Here is a tiny trained network, its code and every weight. The questions are about switching its units off for an input and a class, where a switched-off unit gives its printed mean instead of its output.

import numpy as np


def w(rows, s, z=0):
    codes = np.array(rows[::2]) - 128.0
    scale = np.full(codes.shape[1], s)
    scale[-1] = z or s
    return codes * scale


def norm(h):
    return h / np.sqrt((h * h).mean(-1, keepdims=True) + 1e-5)


def f(y):
    return y / 2 * (1 + np.tanh(0.7978845608 * (y + 0.044715 * y**3)))


def log_softmax(a):
    a = a - a.max(-1, keepdims=True)
    return a - np.log(np.exp(a).sum(-1, keepdims=True))


def net(x, mask):
    res = np.array(x, float).reshape(1, 3) / 4 @ E
    u = 0
    for l in range(2):
        y = f(norm(res) @ A[l][:, :-1].T + A[l][:, -1])
        res = res + np.where(mask[u : u + 6], y, B[l][:, -1]) @ B[l][:, :-1]
        u += 6
    return log_softmax(norm(res)[-1] @ U[:, :-1].T + U[:, -1])


A, B = {}, {}
E = w([
[228,98,166,80,145,108,115],'x0',
[68,130,126,72,170,150,104],'x1',
[128,8,118,145,152,175,171],'x2',
],0.012)
A[0] = w([
[186,83,122,251,94,114,149,7],'L0N0',
[188,47,132,171,122,135,141,113],'L0N1',
[216,235,142,84,133,94,109,2],'L0N2',
[245,127,146,50,130,117,115,203],'L0N3',
[133,231,128,148,113,112,131,135],'L0N4',
[96,54,124,73,154,128,123,100],'L0N5',
],0.018,0.0045)
B[0] = w([
[159,147,115,168,75,208,182,200],'L0N0',
[113,63,90,174,128,74,109,210],'L0N1',
[170,166,252,87,83,156,117,240],'L0N2',
[187,82,162,76,161,84,102,249],'L0N3',
[126,166,105,158,154,98,98,225],'L0N4',
[81,153,117,88,150,193,153,191],'L0N5',
],0.025,0.015)
A[1] = w([
[116,207,135,99,152,22,82,219],'L1N0',
[38,148,113,32,168,178,149,143],'L1N1',
[174,42,75,112,162,32,100,64],'L1N2',
[119,152,83,195,107,101,145,55],'L1N3',
[94,250,117,192,95,95,88,96],'L1N4',
[146,198,62,111,118,102,169,2],'L1N5',
],0.023,0.0032)
B[1] = w([
[91,2,113,68,74,117,22,250],'L1N0',
[112,115,197,243,134,141,64,226],'L1N1',
[42,172,43,98,207,163,219,195],'L1N2',
[218,115,166,121,53,156,70,175],'L1N3',
[51,222,63,130,171,53,204,237],'L1N4',
[141,131,171,53,154,126,165,144],'L1N5',
],0.022,0.016)
U = w([
[32,177,93,86,99,13,50,147],'0',
[179,111,253,16,109,82,40,160],'1',
[72,104,192,205,163,160,47,198],'2',
[184,74,65,210,30,185,153,123],'3',
[164,161,94,123,158,132,89,2],'4',
[209,91,149,74,148,89,193,61],'5',
[115,43,31,85,212,151,190,173],'6',
[155,248,82,137,69,104,189,120],'7',
],0.016,0.0074)

Each question gives the input, the list of numbers given to net, and the class t.
The units are the neurons (one row each of A and B). Each row of codes is followed by its name. A weight is (code - 128) times the scale printed after its matrix; where a second scale follows, it is the last column's (A, B and U).
mask holds one flag per neuron, layer by layer. A switched-off neuron (its flag False) gives its mean, the last column of its row in B, instead of its output. The means were averaged over made-up inputs and are rounded, as every weight is.
A unit's drop is (log p(t) with every unit on - log p(t) with that unit switched off) / (log p(t) with every unit on - log p(t) with every unit switched off).
The circuit of an input: a set's keep is (log p(t) with only the set's units on - log p(t) with every unit switched off) / (log p(t) with every unit on - log p(t) with every unit switched off). Starting from all 12 units, units are removed one at a time, each time the one whose removal leaves the highest keep (on an exact tie, the one counted first), for as long as the keep stays at least 0.8.
circuit, biggest first: the units of the circuit, biggest drop first
unit that matters most: the unit with the biggest drop
k most important neurons: the k neurons with the biggest drops, biggest first
drop when u is switched off: that unit's drop, to one decimal
input [-1,-5,5], class 3: unit that matters most : L0N0
input [3,-5,1], class 6: circuit, biggest first : [L0N1, L1N2]
input [0,-2,5], class 3: 2 most important neurons : [L0N0, L0N3]
input [-1,-1,8], class 3: circuit, biggest first : [L0N3, L0N0]
input [7,-7,1], class 5: circuit, biggest first : [L0N0, L0N3, L1N0]
input [3,-6,8], class 6: 3 most important neurons : [L0N1, L1N2, L0N2]
input [-1,8,-3], class 2: 3 most important neurons : [L1N1, L0N1, L0N4]
input [5,-5,8], class 6: 2 most important neurons : [L1N2, L0N1]
input [7,-8,6], class 6: drop when L1N2 is switched off : 0.2
input [4,-1,5], class 6: drop when L1N2 is switched off : 0.0
input [6,-2,2], class 6: drop when L1N2 is switched off : 0.2
input [1,-2,3], class 3: drop when L0N0 is switched off : 0.8
